Below are the code and all the weights of a small trained network. Each question names an input and a class and asks about switching units off, where a switched-off unit gives its printed mean instead of its output.

import numpy as np


def w(rows, s, z=0):
    codes = np.array(rows[::2]) - 128.0
    scale = np.full(codes.shape[1], s)
    scale[-1] = z or s
    return codes * scale


def f(y):
    return y / 2 * (1 + np.tanh(0.7978845608 * (y + 0.044715 * y**3)))


def log_softmax(a):
    a = a - a.max(-1, keepdims=True)
    return a - np.log(np.exp(a).sum(-1, keepdims=True))


def net(x, mask):
    res = np.array(x, float).reshape(1, 5) / 4 @ E
    y = f(res @ A[0][:, :-1].T + A[0][:, -1])
    res = res + np.where(mask, y, B[0][:, -1]) @ B[0][:, :-1]
    return log_softmax(res[-1] @ U[:, :-1].T + U[:, -1])


A, B = {}, {}
E = w([
[124,123,58,217,227,178],'x0',
[129,124,130,132,125,128],'x1',
[53,58,213,89,205,103],'x2',
[92,251,207,178,134,167],'x3',
[104,144,109,111,132,129],'x4',
],0.013)
A[0] = w([
[99,140,116,105,139,124,107],'neuron 0',
[120,157,113,190,159,215,68],'neuron 1',
[106,55,111,80,177,54,81],'neuron 2',
[77,14,111,70,168,78,176],'neuron 3',
[155,104,121,106,203,63,87],'neuron 4',
[126,246,143,168,63,211,95],'neuron 5',
[180,102,53,144,89,70,185],'neuron 6',
[166,129,55,178,157,209,122],'neuron 7',
[196,109,4,119,58,93,232],'neuron 8',
[108,64,73,193,252,185,96],'neuron 9',
[58,144,218,179,126,114,51],'neuron 10',
[158,180,109,192,167,172,86],'neuron 11',
[71,181,237,119,209,139,2],'neuron 12',
[61,66,51,246,200,215,174],'neuron 13',
[84,46,179,106,39,128,229],'neuron 14',
[50,177,223,162,173,87,37],'neuron 15',
[136,251,151,175,43,127,125],'neuron 16',
[129,181,152,160,177,153,95],'neuron 17',
[148,185,80,187,228,116,108],'neuron 18',
[115,93,39,117,66,106,168],'neuron 19',
[137,87,52,155,222,153,108],'neuron 20',
[162,127,95,134,18,86,219],'neuron 21',
],0.012,0.006)
B[0] = w([
[115,116,127,135,143,136,130],'neuron 0',
[187,134,102,175,94,97,189],'neuron 1',
[115,95,147,166,108,98,194],'neuron 2',
[80,78,189,145,143,67,231],'neuron 3',
[93,151,158,176,126,121,161],'neuron 4',
[93,78,145,131,65,91,234],'neuron 5',
[120,174,104,112,169,145,200],'neuron 6',
[160,126,90,144,123,137,206],'neuron 7',
[142,156,103,77,189,198,242],'neuron 8',
[81,156,186,245,69,178,235],'neuron 9',
[139,148,123,91,169,173,191],'neuron 10',
[157,120,97,192,112,83,191],'neuron 11',
[170,149,98,84,190,173,215],'neuron 12',
[124,191,125,246,98,145,254],'neuron 13',
[105,122,124,74,154,115,209],'neuron 14',
[133,155,111,89,181,186,210],'neuron 15',
[45,83,139,126,49,116,235],'neuron 16',
[168,119,87,126,108,126,178],'neuron 17',
[162,138,105,205,114,109,203],'neuron 18',
[155,124,143,85,174,147,192],'neuron 19',
[128,147,172,197,104,176,205],'neuron 20',
[108,116,130,100,144,175,210],'neuron 21',
],0.014,0.019)
U = w([
[151,145,108,66,186,134,253],'0',
[85,132,169,150,83,116,218],'1',
[169,180,111,153,183,170,89],'2',
[158,134,88,160,102,56,52],'3',
[119,90,160,112,170,5,9],'4',
],0.016,0.0042)

Each question gives the input, the list of numbers given to net, and the class t.
The units are the neurons (one row each of A and B). Each row of codes is followed by its name. A weight is (code - 128) times the scale printed after its matrix; where a second scale follows, it is the last column's (A, B and U).
mask holds one flag per neuron, in row order. A switched-off neuron (its flag False) gives its mean, the last column of its row in B, instead of its output. The means were averaged over made-up inputs and are rounded, as every weight is.
A unit's drop is (log p(t) with every unit on - log p(t) with that unit switched off) / (log p(t) with every unit on - log p(t) with every unit switched off).
top k neurons: the k neurons with the biggest drops, biggest first
drop of u: that unit's drop, to one decimal
input [-2,-1,-1,-7,5], class 0: top neuron	[neuron 8]
input [7,-7,1,-7,1], class 1: top 2 neurons	[neuron 9; neuron 3]
input [6,-2,2,0,-6], class 1: top 4 neurons	[neuron 9; neuron 8; neuron 12; neuron 15]
input [1,3,-8,3,7], class 3: top 2 neurons	[neuron 9; neuron 11]
input [0,2,-2,-7,7], class 0: top 2 neurons	[neuron 13; neuron 9]
input [-3,3,6,0,-3], class 4: top 2 neurons	[neuron 3; neuron 8]
input [7,2,0,4,5], class 3: drop of neuron 8	0.2
input [-8,3,2,-7,3], class 4: drop of neuron 3	0.6
input [2,8,0,2,4], class 3: drop of neuron 8	0.3
input [0,4,2,-5,0], class 4: drop of neuron 3	0.1
